Below are the code and all the weights of a small trained network. Each question names an input and a target symbol and asks about switching units off, where a switched-off unit gives its printed mean instead of its output.

import numpy as np


def w(rows, s, z=0):
    codes = np.array(rows[::2]) - 128.0
    scale = np.full(codes.shape[1], s)
    scale[-1] = z or s
    return codes * scale


def norm(h):
    return h / np.sqrt((h * h).mean(-1, keepdims=True) + 1e-5)


def f(y):
    return np.maximum(y, 0)


def softmax(a):
    e = np.exp(a - a.max(-1, keepdims=True))
    return e / e.sum(-1, keepdims=True)


def log_softmax(a):
    a = a - a.max(-1, keepdims=True)
    return a - np.log(np.exp(a).sum(-1, keepdims=True))


def net(x, mask):
    ids = ['αβεζπφψω'.index(c) for c in x.split()]
    T = len(ids)
    res = E[ids] + P[:T]
    r = norm(res)
    for j in range(2):
        rows = slice(3 * j, 3 * j + 3)
        q, k, v = (r @ M[0][rows].T for M in (Q, K, V))
        z = softmax(np.where(np.tri(T) > 0, q @ k.T / 3**0.5, -1e9)) @ v
        o = O[0][rows]
        res = res + np.where(mask[j], z, o[:, -1]) @ o[:, :-1]
    y = f(norm(res) @ A[0][:, :-1].T + A[0][:, -1])
    res = res + np.where(mask[2:14], y, B[0][:, -1]) @ B[0][:, :-1]
    return log_softmax(norm(res)[-1] @ U[:, :-1].T + U[:, -1])


Q, K, V, O, A, B = {}, {}, {}, {}, {}, {}
E = w([
[121,245,100,127],'α',
[56,199,98,141],'β',
[112,155,94,108],'ε',
[97,134,68,86],'ζ',
[146,248,133,135],'π',
[146,127,202,127],'φ',
[59,133,46,107],'ψ',
[152,222,133,110],'ω',
],0.012)
P = w([
[160,89,109,175],'0',
[115,113,130,159],'1',
[104,130,108,2],'2',
[140,153,115,117],'3',
[116,114,144,165],'4',
[117,121,131,53],'5',
[138,156,114,120],'6',
[122,91,123,175],'7',
[112,110,145,73],'8',
[122,152,126,159],'9',
[129,124,138,189],'10',
[127,85,165,102],'11',
[153,160,113,147],'12',
[117,125,140,203],'13',
],0.016)
Q[0] = w([
[112,160,134,134],'H1',
[131,64,146,14],'H1',
[90,80,137,249],'H1',
[137,54,142,172],'H2',
[134,190,106,198],'H2',
[123,94,57,140],'H2',
],0.013)
K[0] = w([
[56,215,244,159],'H1',
[48,194,196,72],'H1',
[219,114,69,174],'H1',
[221,99,93,142],'H2',
[153,220,15,193],'H2',
[254,125,170,178],'H2',
],0.0097)
V[0] = w([
[185,81,81,68],'H1',
[9,108,143,172],'H1',
[104,158,41,99],'H1',
[84,164,99,137],'H2',
[87,33,115,94],'H2',
[90,143,123,145],'H2',
],0.014)
O[0] = w([
[155,172,206,229,88],'H1',
[49,124,41,100,144],'H1',
[144,105,104,211,243],'H1',
[134,116,5,122,254],'H2',
[89,132,84,151,5],'H2',
[161,137,96,51,192],'H2',
],0.012,0.0062)
A[0] = w([
[165,206,140,87,170],'N1',
[112,38,170,107,163],'N2',
[97,160,191,251,185],'N3',
[207,97,125,117,110],'N4',
[80,190,146,65,233],'N5',
[35,90,174,138,192],'N6',
[180,36,110,138,75],'N7',
[114,73,183,115,67],'N8',
[130,156,64,178,252],'N9',
[189,111,225,88,103],'N10',
[137,167,120,174,142],'N11',
[235,54,88,107,191],'N12',
],0.011,0.0039)
B[0] = w([
[170,174,157,80,181],'N1',
[106,110,184,86,144],'N2',
[175,57,86,84,178],'N3',
[36,209,105,143,165],'N4',
[148,18,192,113,179],'N5',
[89,46,155,136,147],'N6',
[117,158,43,106,153],'N7',
[105,125,115,134,137],'N8',
[201,120,165,109,254],'N9',
[94,177,133,112,165],'N10',
[132,93,109,174,157],'N11',
[136,255,163,131,237],'N12',
],0.0088,0.0091)
U = w([
[70,229,117,189,47],'α',
[52,124,32,64,87],'β',
[172,105,137,197,172],'ε',
[168,125,131,241,3],'ζ',
[13,254,153,159,82],'π',
[128,87,211,26,178],'φ',
[118,151,69,240,78],'ψ',
[106,205,169,168,251],'ω',
],0.0077,0.0019)

Each question gives the input, a string of symbols that net reads in full, and the target symbol t.
The units are the heads (3 rows each of Q, K, V and O) and the neurons (one row each of A and B). Each row of codes is followed by its name. A weight is (code - 128) times the scale printed after its matrix; where a second scale follows, it is the last column's (O, A, B and U).
mask holds one flag per unit, heads first, then neurons. A switched-off unit (its flag False) gives its mean, the last column of its rows in O or B, instead of its output. The means were averaged over made-up inputs and are rounded, as every weight is.
A unit's drop is (log p(t) with every unit on - log p(t) with that unit switched off) / (log p(t) with every unit on - log p(t) with every unit switched off).
The circuit of an input: a set's keep is (log p(t) with only the set's units on - log p(t) with every unit switched off) / (log p(t) with every unit on - log p(t) with every unit switched off). Starting from the 12 units with the biggest drops (on a tie, the unit counted first), units are removed one at a time, each time the one whose removal leaves the highest keep (on an exact tie, the one counted first), for as long as the keep stays at least 0.8.
units of the circuit, in order: the units of the circuit, biggest drop first
most important unit: the unit with the biggest drop
top k neurons: the k neurons with the biggest drops, biggest first
heads that matter: for each layer, one digit per head in row order, 1 if its drop is at least 0.15 and else 0, layers parted by /
drop when u is switched off: that unit's drop, to one decimal
input φ ε ψ ζ ψ β ζ ε ε α π, target φ: units of the circuit, in order : [H1, N5]
input φ π π ε ω, target φ: units of the circuit, in order : [H1]
input ψ φ α, target φ: top 2 neurons : [N5, N12]
input π ζ ε ψ β φ ω φ β α β π π ε, target π: heads that matter : 10
input π φ β β ζ β β ε, target π: heads that matter : 01
input ω ω π β ω α α β β ζ α π, target β: heads that matter : 11
input π φ ω φ φ φ β α α β ψ, target π: heads that matter : 11
input π β ω ψ ω ω π β, target π: heads that matter : 11
input ω φ ζ ψ ζ ε, target ε: units of the circuit, in order : [H1, H2, N3]
input φ ζ β ψ α β π α ψ ζ ψ β φ ζ, target φ: heads that matter : 10
input π ω α ε ε ε ω ψ, target π: heads that matter : 01
input β α π ω φ ψ β φ β β β ψ α, target β: heads that matter : 10
input ε φ φ ζ, target φ: units of the circuit, in order : [H2, N12, N5]
input ω β φ φ π ζ ζ ψ ω β ψ, target ω: most important unit : H1
input ζ ψ φ ζ, target ε: heads that matter : 11
input φ β β ψ α, target φ: heads that matter : 10
input π φ β ω, target φ: heads that matter : 10
input ε ω π β β β π ψ ω ε ε β β ψ, target ε: heads that matter : 10
input φ ω ω φ β ε ζ α π β ψ, target φ: drop when H1 is switched off : 1.0
input β π ε β ε α ψ β ε α β, target β: most important unit : H1
input π β α φ ζ φ φ ζ, target π: drop when N8 is switched off : 0.0
input β β φ π ψ α β ψ ζ β β, target β: drop when H1 is switched off : 0.9
